Below are the code and all the weights of a small trained network. Each question names an input and a class and asks about switching units off, where a switched-off unit gives its printed mean instead of its output.

import numpy as np


def w(rows, s, z=0):
    codes = np.array(rows[::2]) - 128.0
    scale = np.full(codes.shape[1], s)
    scale[-1] = z or s
    return codes * scale


def norm(h):
    return h / np.sqrt((h * h).mean(-1, keepdims=True) + 1e-5)


def f(y):
    return y / 2 * (1 + np.tanh(0.7978845608 * (y + 0.044715 * y**3)))


def log_softmax(a):
    a = a - a.max(-1, keepdims=True)
    return a - np.log(np.exp(a).sum(-1, keepdims=True))


def net(x, mask):
    res = np.array(x, float).reshape(1, 4) / 4 @ E
    u = 0
    for l in range(4):
        y = f(norm(res) @ A[l][:, :-1].T + A[l][:, -1])
        res = res + np.where(mask[u : u + 10], y, B[l][:, -1]) @ B[l][:, :-1]
        u += 10
    return log_softmax(norm(res)[-1] @ U[:, :-1].T + U[:, -1])


A, B = {}, {}
E = w([
[48,140,92,165,158,121,75,154,175],'x0',
[137,18,39,156,127,111,126,61,97],'x1',
[197,151,115,144,253,152,183,99,192],'x2',
[114,88,140,53,179,193,57,134,81],'x3',
],0.012)
A[0] = w([
[52,84,27,155,147,143,174,92,76,98],'L0N1',
[19,100,102,81,197,119,41,154,201,87],'L0N2',
[40,154,63,237,181,110,106,215,137,3],'L0N3',
[158,185,173,109,117,129,118,149,134,80],'L0N4',
[156,146,102,173,234,167,149,111,194,48],'L0N5',
[84,179,102,197,87,58,174,92,207,66],'L0N6',
[40,111,161,177,4,199,82,91,175,93],'L0N7',
[15,239,169,125,159,142,177,143,131,80],'L0N8',
[61,138,140,160,92,172,152,147,97,111],'L0N9',
[254,95,154,64,92,133,159,166,98,127],'L0N10',
],0.0079,0.0046)
B[0] = w([
[181,117,194,130,122,115,36,141,195,228],'L0N1',
[58,152,146,147,123,183,117,31,120,253],'L0N2',
[48,134,138,81,93,152,137,17,175,201],'L0N3',
[196,71,118,131,88,141,51,107,174,178],'L0N4',
[107,160,134,106,227,18,167,133,110,247],'L0N5',
[92,135,118,248,118,236,176,174,50,239],'L0N6',
[99,153,119,109,168,60,121,125,113,243],'L0N7',
[194,93,176,128,111,122,46,141,185,250],'L0N8',
[158,164,87,99,100,110,98,116,120,163],'L0N9',
[46,168,154,161,143,149,129,44,148,219],'L0N10',
],0.015,0.0046)
A[1] = w([
[179,109,183,81,96,153,213,80,81,15],'L1N1',
[137,43,79,164,137,107,124,91,96,81],'L1N2',
[159,191,60,73,151,129,102,184,101,91],'L1N3',
[188,134,173,113,102,132,169,82,47,60],'L1N4',
[199,129,169,82,76,112,195,61,97,40],'L1N5',
[140,11,25,171,133,89,119,90,168,70],'L1N6',
[88,97,176,138,184,231,142,164,46,108],'L1N7',
[64,131,67,38,30,32,124,206,35,27],'L1N8',
[111,168,147,150,99,51,124,48,138,118],'L1N9',
[115,89,102,31,207,248,96,172,34,3],'L1N10',
],0.012,0.0031)
B[1] = w([
[54,147,117,129,101,129,137,71,200,148],'L1N1',
[114,196,176,92,138,154,110,209,210,173],'L1N2',
[146,154,230,157,144,142,199,67,153,126],'L1N3',
[62,139,129,141,111,136,152,83,195,150],'L1N4',
[9,136,99,76,105,142,152,111,197,153],'L1N5',
[140,60,92,97,88,143,67,173,242,187],'L1N6',
[159,94,146,84,134,182,108,112,79,179],'L1N7',
[111,107,109,88,192,19,167,154,108,223],'L1N8',
[143,97,160,135,134,172,108,98,67,254],'L1N9',
[105,137,60,159,182,224,126,237,78,180],'L1N10',
],0.014,0.0073)
A[2] = w([
[168,106,127,150,157,156,56,126,63,140],'L2N1',
[196,126,173,92,80,143,82,201,206,63],'L2N2',
[120,127,167,100,147,130,127,128,28,74],'L2N3',
[135,243,182,94,93,134,105,184,118,35],'L2N4',
[138,31,210,153,126,71,113,99,58,70],'L2N5',
[154,227,194,91,93,141,130,179,128,5],'L2N6',
[154,132,77,84,175,68,172,128,133,77],'L2N7',
[122,128,86,203,15,94,250,194,147,48],'L2N8',
[155,162,92,140,81,149,73,128,94,151],'L2N9',
[85,114,134,80,64,70,96,134,86,81],'L2N10',
],0.015,0.0032)
B[2] = w([
[144,114,157,162,94,146,181,199,137,206],'L2N1',
[205,97,170,115,66,101,88,96,160,255],'L2N2',
[154,122,132,152,88,114,152,171,128,192],'L2N3',
[124,66,67,99,123,120,68,112,164,179],'L2N4',
[176,174,163,139,104,100,108,154,91,186],'L2N5',
[89,44,95,101,132,125,89,141,194,171],'L2N6',
[136,168,147,141,127,81,170,133,139,183],'L2N7',
[110,99,131,72,169,254,128,214,67,187],'L2N8',
[147,144,167,149,180,121,176,113,121,165],'L2N9',
[92,135,146,118,204,75,165,142,157,214],'L2N10',
],0.018,0.0079)
A[3] = w([
[164,166,32,125,120,209,91,188,32,24],'L3N1',
[159,155,93,82,245,39,186,150,139,103],'L3N2',
[127,88,121,61,101,94,177,102,133,86],'L3N3',
[79,132,67,144,50,81,77,136,49,61],'L3N4',
[68,166,38,180,82,134,121,84,159,95],'L3N5',
[229,188,96,212,19,85,193,137,99,124],'L3N6',
[17,163,71,155,100,149,75,34,107,88],'L3N7',
[200,151,105,92,189,162,156,105,160,97],'L3N8',
[238,113,71,133,222,122,210,61,141,5],'L3N9',
[203,83,152,10,53,161,234,46,84,83],'L3N10',
],0.014,0.0028)
B[3] = w([
[166,109,82,156,98,191,187,155,84,193],'L3N1',
[145,156,133,129,137,32,168,173,95,254],'L3N2',
[115,167,104,240,216,160,6,181,110,145],'L3N3',
[113,132,148,122,228,120,156,121,209,133],'L3N4',
[75,129,151,86,184,142,55,108,58,159],'L3N5',
[206,192,177,106,103,99,125,55,72,149],'L3N6',
[105,198,143,117,109,141,196,29,141,218],'L3N7',
[27,106,118,178,28,42,98,176,71,160],'L3N8',
[59,108,128,41,185,77,110,221,121,163],'L3N9',
[113,175,155,174,170,134,104,87,118,148],'L3N10',
],0.017,0.0091)
U = w([
[70,152,142,100,192,10,159,196,123,188],'0',
[19,182,162,109,149,185,146,11,163,189],'1',
[175,71,137,108,91,127,26,140,237,175],'2',
[116,112,118,140,133,244,192,206,79,160],'3',
[214,190,172,142,102,109,161,75,88,150],'4',
[164,125,39,146,152,104,142,67,139,16],'5',
[152,145,16,112,111,108,139,87,123,2],'6',
],0.014,0.0053)

Each question gives the input, the list of numbers given to net, and the class t.
The units are the neurons (one row each of A and B). Each row of codes is followed by its name. A weight is (code - 128) times the scale printed after its matrix; where a second scale follows, it is the last column's (A, B and U).
mask holds one flag per neuron, layer by layer. A switched-off neuron (its flag False) gives its mean, the last column of its row in B, instead of its output. The means were averaged over made-up inputs and are rounded, as every weight is.
A unit's drop is (log p(t) with every unit on - log p(t) with that unit switched off) / (log p(t) with every unit on - log p(t) with every unit switched off).
The circuit of an input: a set's keep is (log p(t) with only the set's units on - log p(t) with every unit switched off) / (log p(t) with every unit on - log p(t) with every unit switched off). Starting from the 12 units with the biggest drops (on a tie, the unit counted first), units are removed one at a time, each time the one whose removal leaves the highest keep (on an exact tie, the one counted first), for as long as the keep stays at least 0.8.
units of the circuit, in order: the units of the circuit, biggest drop first
unit that matters most: the unit with the biggest drop
top k neurons: the k neurons with the biggest drops, biggest first
k most important neurons of layer l: the k neurons of layer l with the biggest drops, biggest first
drop of u: that unit's drop, to one decimal
input [-7,-2,2,8], class 3: unit that matters most -> L1N10
input [6,0,-4,6], class 1: 3 most important neurons of layer 0 -> [L0N2, L0N6, L0N3]
input [-8,4,1,8], class 1: top 4 neurons -> [L1N1, L1N4, L0N6, L1N5]
input [2,8,7,-4], class 2: top 3 neurons -> [L1N6, L0N1, L2N2]
input [7,6,3,7], class 1: top 2 neurons -> [L0N2, L0N6]
input [5,6,-5,-2], class 2: top 2 neurons -> [L0N1, L1N6]
input [-1,0,2,3], class 4: 3 most important neurons of layer 0 -> [L0N6, L0N5, L0N10]
input [3,-3,-1,-4], class 3: top 2 neurons -> [L0N6, L1N9]
input [3,-2,-2,0], class 4: units of the circuit, in order -> [L1N9, L1N2, L2N5]
input [-5,0,3,-8], class 3: units of the circuit, in order -> [L2N8, L0N6]
input [-7,-2,4,8], class 3: top 3 neurons -> [L1N10, L1N7, L0N3]
input [-2,-5,0,6], class 3: top 3 neurons -> [L0N1, L1N10, L1N2]
input [8,8,3,-1], class 1: top 3 neurons -> [L0N3, L0N2, L0N8]
input [0,2,2,-3], class 4: unit that matters most -> L1N7
input [-4,-1,-5,-8], class 3: top 2 neurons -> [L2N8, L0N6]
input [-2,-2,3,2], class 4: top 2 neurons -> [L0N10, L3N6]
input [-7,8,1,-5], class 2: top 3 neurons -> [L1N6, L1N2, L0N2]
input [-8,-7,-7,4], class 1: top 2 neurons -> [L0N10, L1N5]
input [-8,7,5,8], class 1: 4 most important neurons of layer 1 -> [L1N1, L1N4, L1N5, L1N9]
input [4,1,-2,-2], class 1: top neuron -> [L0N3]
input [2,6,1,-7], class 3: top 3 neurons -> [L0N6, L2N8, L0N8]
input [-8,5,8,2], class 0: top 2 neurons -> [L0N5, L0N2]
input [-1,3,1,3], class 4: 2 most important neurons of layer 3 -> [L3N6, L3N10]
input [3,6,5,1], class 2: 2 most important neurons of layer 1 -> [L1N6, L1N8]
input [2,8,7,-7], class 2: 3 most important neurons of layer 2 -> [L2N2, L2N10, L2N9]
input [8,8,-5,-1], class 1: 2 most important neurons of layer 0 -> [L0N3, L0N2]
input [-5,-3,-6,-7], class 3: units of the circuit, in order -> [L2N8]
input [1,-3,1,2], class 4: 3 most important neurons of layer 0 -> [L0N4, L0N2, L0N1]
input [3,3,-1,-5], class 3: drop of L0N6 -> 0.9
